Here is a tiny trained network, its code and every weight. The questions are about switching its units off for an input and a target symbol, where a switched-off unit gives its printed mean instead of its output.

import numpy as np


def w(rows, s, z=0):
    codes = np.array(rows[::2]) - 128.0
    scale = np.full(codes.shape[1], s)
    scale[-1] = z or s
    return codes * scale


def f(y):
    return np.maximum(y, 0)


def softmax(a):
    e = np.exp(a - a.max(-1, keepdims=True))
    return e / e.sum(-1, keepdims=True)


def log_softmax(a):
    a = a - a.max(-1, keepdims=True)
    return a - np.log(np.exp(a).sum(-1, keepdims=True))


def net(x, mask):
    ids = ['αδεζηλστφψ'.index(c) for c in x.split()]
    T = len(ids)
    res = E[ids] + P[:T]
    u = 0
    for l in range(2):
        q, k, v = (res @ M[l].T for M in (Q, K, V))
        z = softmax(np.where(np.tri(T) > 0, q @ k.T / 3**0.5, -1e9)) @ v
        res = res + np.where(mask[u], z, O[l][:, -1]) @ O[l][:, :-1]
        u += 1
        y = f(res @ A[l][:, :-1].T + A[l][:, -1])
        res = res + np.where(mask[u : u + 8], y, B[l][:, -1]) @ B[l][:, :-1]
        u += 8
    return log_softmax(res[-1] @ U[:, :-1].T + U[:, -1])


Q, K, V, O, A, B = {}, {}, {}, {}, {}, {}
E = w([
[157,104,124,76,157,2,161,101,213,109,163],'α',
[122,121,190,97,169,197,96,162,5,89,15],'δ',
[169,162,84,139,120,203,113,98,103,87,98],'ε',
[61,50,135,59,184,83,150,141,132,78,62],'ζ',
[120,149,185,150,187,140,106,120,109,118,111],'η',
[123,66,187,164,105,139,156,46,132,95,60],'λ',
[133,165,41,97,113,131,30,124,122,130,152],'σ',
[202,126,56,133,41,152,134,70,144,74,122],'τ',
[143,199,148,59,218,74,99,174,136,91,198],'φ',
[136,80,67,105,87,98,117,74,187,117,129],'ψ',
],0.0083)
P = w([
[134,147,150,195,108,154,65,120,187,109,162],'0',
[153,110,139,183,223,168,205,69,74,39,215],'1',
[77,212,141,76,116,138,129,59,162,183,113],'2',
[122,189,128,167,73,115,106,159,155,38,98],'3',
[144,87,69,146,171,149,188,125,49,98,191],'4',
[214,71,136,148,145,185,28,189,224,180,99],'5',
[128,194,117,154,69,100,117,188,151,25,65],'6',
[153,92,52,127,177,118,184,146,35,154,156],'7',
[101,219,178,14,108,148,143,62,161,212,66],'8',
[150,171,125,146,49,105,110,219,139,1,48],'9',
[107,102,55,128,153,122,184,138,38,163,164],'10',
[229,86,143,134,188,244,106,192,206,163,69],'11',
],0.0076)
Q[0] = w([
[181,193,53,45,147,156,58,123,221,105,99],'0.h0',
[171,135,83,12,175,202,110,41,189,107,2],'0.h0',
[59,188,57,103,54,77,145,61,33,40,117],'0.h0',
],0.0042)
K[0] = w([
[169,199,143,59,130,108,39,55,243,244,73],'0.h0',
[171,102,255,45,78,221,113,132,186,243,26],'0.h0',
[220,91,21,169,48,128,90,246,135,39,107],'0.h0',
],0.004)
V[0] = w([
[180,21,31,101,142,112,157,198,15,1,125],'0.h0',
[164,176,35,39,56,163,82,86,205,139,105],'0.h0',
[57,86,115,7,124,99,104,203,92,73,15],'0.h0',
],0.005)
O[0] = w([
[134,101,2,91,171,148,173,169,60,79,110,150],'0.h0',
[121,155,74,130,99,83,51,104,130,138,111,254],'0.h0',
[92,125,69,62,86,125,153,189,118,167,64,144],'0.h0',
],0.0079,0.002)
A[0] = w([
[134,174,160,153,13,89,100,127,217,40,28,252],'0.n0',
[158,195,163,70,141,4,88,203,205,154,160,136],'0.n1',
[61,237,175,11,72,129,90,3,121,236,72,211],'0.n2',
[178,129,180,148,183,127,248,168,173,114,122,166],'0.n3',
[105,90,165,26,180,201,137,190,188,165,61,169],'0.n4',
[172,86,90,121,212,64,188,81,118,67,148,220],'0.n5',
[71,105,145,105,190,143,220,168,70,133,159,68],'0.n6',
[198,191,123,58,128,144,79,80,165,160,136,179],'0.n7',
],0.0056,0.0045)
B[0] = w([
[128,156,99,91,70,113,139,116,225,63,2,255],'0.n0',
[100,109,146,90,148,23,117,223,194,145,214,173],'0.n1',
[77,230,138,97,185,171,255,105,180,149,121,205],'0.n2',
[88,160,97,52,25,148,33,141,171,138,136,153],'0.n3',
[137,123,192,62,105,93,68,181,130,208,33,179],'0.n4',
[150,63,95,106,182,131,188,211,127,63,159,203],'0.n5',
[167,92,45,100,37,134,157,104,109,137,117,146],'0.n6',
[117,176,120,115,81,204,136,145,193,208,165,195],'0.n7',
],0.0059,0.0076)
Q[1] = w([
[54,119,141,140,228,152,232,7,53,245,251],'1.h0',
[2,251,100,95,92,64,212,108,90,23,80],'1.h0',
[113,95,92,228,133,46,75,137,51,74,146],'1.h0',
],0.0062)
K[1] = w([
[159,100,139,255,125,143,55,76,190,109,224],'1.h0',
[161,49,92,153,129,83,12,218,48,128,41],'1.h0',
[60,108,81,201,217,110,200,126,44,72,131],'1.h0',
],0.0068)
V[1] = w([
[166,239,47,135,50,210,64,157,106,162,182],'1.h0',
[96,120,72,85,107,6,138,189,230,146,233],'1.h0',
[202,57,28,170,12,176,178,2,206,151,56],'1.h0',
],0.0058)
O[1] = w([
[195,193,100,4,132,55,51,33,95,103,151,161],'1.h0',
[47,92,211,15,59,240,130,138,120,63,251,236],'1.h0',
[223,1,81,127,87,236,199,32,161,230,62,253],'1.h0',
],0.0075,0.0034)
A[1] = w([
[68,123,185,148,95,211,114,125,70,88,164,88],'1.n0',
[129,215,67,127,125,33,81,111,60,138,103,167],'1.n1',
[166,195,130,139,171,88,58,92,184,152,47,182],'1.n2',
[124,222,152,59,132,106,80,87,192,143,91,143],'1.n3',
[153,164,126,211,153,52,165,169,145,159,61,88],'1.n4',
[56,226,138,117,148,71,79,153,78,2,153,2],'1.n5',
[83,118,144,79,119,165,127,177,66,98,219,134],'1.n6',
[143,74,151,75,63,204,140,92,137,89,181,90],'1.n7',
],0.0061,0.0032)
B[1] = w([
[194,107,142,176,221,6,254,164,192,107,220,160],'1.n0',
[30,135,104,93,42,123,138,90,75,226,158,167],'1.n1',
[188,169,145,221,190,37,168,140,77,51,83,219],'1.n2',
[141,81,159,161,174,118,70,91,40,10,103,254],'1.n3',
[38,146,139,155,27,128,81,116,91,246,135,181],'1.n4',
[46,35,106,226,152,236,130,27,94,204,104,168],'1.n5',
[161,77,132,200,133,99,193,48,148,185,86,201],'1.n6',
[74,163,138,134,97,52,158,151,52,192,185,237],'1.n7',
],0.0056,0.011)
U = w([
[137,148,191,132,78,103,167,146,137,147,171,27],'α',
[113,158,147,172,101,64,128,124,102,147,124,82],'δ',
[232,77,62,147,247,107,186,128,77,26,159,238],'ε',
[53,154,141,133,118,208,115,198,210,82,111,254],'ζ',
[175,156,185,162,200,143,112,157,161,31,134,207],'η',
[142,113,141,170,158,161,143,103,215,196,98,57],'λ',
[132,115,172,70,91,102,77,99,73,49,158,84],'σ',
[168,59,70,110,144,130,153,76,72,171,144,150],'τ',
[74,71,162,161,138,163,92,80,120,109,129,14],'φ',
[46,99,76,67,44,175,116,100,87,253,156,83],'ψ',
],0.0058,0.0031)

Each question gives the input, a string of symbols that net reads in full, and the target symbol t.
The units are the heads (3 rows each of Q, K, V and O) and the neurons (one row each of A and B). Each row of codes is followed by its name. A weight is (code - 128) times the scale printed after its matrix; where a second scale follows, it is the last column's (O, A, B and U).
mask holds one flag per unit, layer by layer, with each layer's heads first. A switched-off unit (its flag False) gives its mean, the last column of its rows in O or B, instead of its output. The means were averaged over made-up inputs and are rounded, as every weight is.
A unit's drop is (log p(t) with every unit on - log p(t) with that unit switched off) / (log p(t) with every unit on - log p(t) with every unit switched off).
The circuit of an input: a set's keep is (log p(t) with only the set's units on - log p(t) with every unit switched off) / (log p(t) with every unit on - log p(t) with every unit switched off). Starting from the 12 units with the biggest drops (on a tie, the unit counted first), units are removed one at a time, each time the one whose removal leaves the highest keep (on an exact tie, the one counted first), for as long as the keep stays at least 0.8.
units of the circuit, in order: the units of the circuit, biggest drop first
k most important neurons: the k neurons with the biggest drops, biggest first
k most important neurons of layer l: the k neurons of layer l with the biggest drops, biggest first
input σ σ ψ σ η ε σ, target σ: units of the circuit, in order : (1.h0; 0.h0; 1.n3)
input ψ λ ψ σ φ δ, target ψ: units of the circuit, in order : (1.h0; 0.n2; 1.n2)
input ψ α φ, target ψ: units of the circuit, in order : (1.h0; 1.n2)
input σ ζ φ, target σ: units of the circuit, in order : (1.h0; 1.n3)
input λ ε α σ η α ψ, target ψ: most important neuron : (0.n0)
input τ φ λ δ δ ψ η ε δ, target ψ: units of the circuit, in order : (1.h0; 0.n2)
input ε σ ψ σ δ ζ ψ δ ψ δ ψ φ, target ψ: units of the circuit, in order : (1.h0; 1.n2; 0.n7)
input δ δ ζ, target δ: 3 most important neurons : (0.n2; 1.n2; 1.n4)
input ψ δ η σ σ σ ε τ σ σ, target δ: 3 most important neurons : (0.n4; 1.n2; 0.n5)
input λ δ φ φ λ δ, target φ: 4 most important neurons : (1.n5; 0.n1; 0.n2; 1.n6)
input φ σ τ, target φ: 2 most important neurons of layer 1 : (1.n5; 1.n3)
input ψ α η ζ ψ ψ ψ σ δ τ, target δ: 3 most important neurons : (1.n4; 1.n2; 1.n1)
input δ σ δ δ ε σ ψ, target δ: 2 most important neurons : (1.n4; 1.n2)
input ε η δ, target ε: 2 most important neurons of layer 0 : (0.n2; 0.n1)
input η σ λ, target η: 2 most important neurons : (0.n2; 1.n3)
input σ δ σ η λ ψ, target σ: most important neuron : (1.n3)
input φ σ σ, target φ: 3 most important neurons : (1.n5; 0.n2; 1.n3)
input δ φ ψ α, target δ: 2 most important neurons of layer 1 : (1.n4; 1.n2)
input δ α σ λ, target δ: 2 most important neurons : (1.n4; 1.n2)
input ψ σ η ψ η η φ σ δ, target η: 2 most important neurons of layer 0 : (0.n2; 0.n4)
input λ τ φ λ η δ τ, target δ: 2 most important neurons : (0.n4; 1.n4)
input α δ ψ τ σ ζ, target ψ: most important neuron : (0.n2)
input ψ ψ δ α σ α σ λ τ, target α: 2 most important neurons : (0.n2; 1.n0)
input α ψ λ ψ σ σ φ, target φ: 2 most important neurons : (1.n5; 0.n1)
input η ζ η λ ψ ζ σ ζ δ ζ τ σ, target δ: 3 most important neurons of layer 1 : (1.n2; 1.n4; 1.n1)
input λ σ τ δ λ τ, target τ: 3 most important neurons of layer 0 : (0.n2; 0.n7; 0.n1)
input δ α ε σ σ ψ η, target δ: 2 most important neurons of layer 0 : (0.n4; 0.n1)
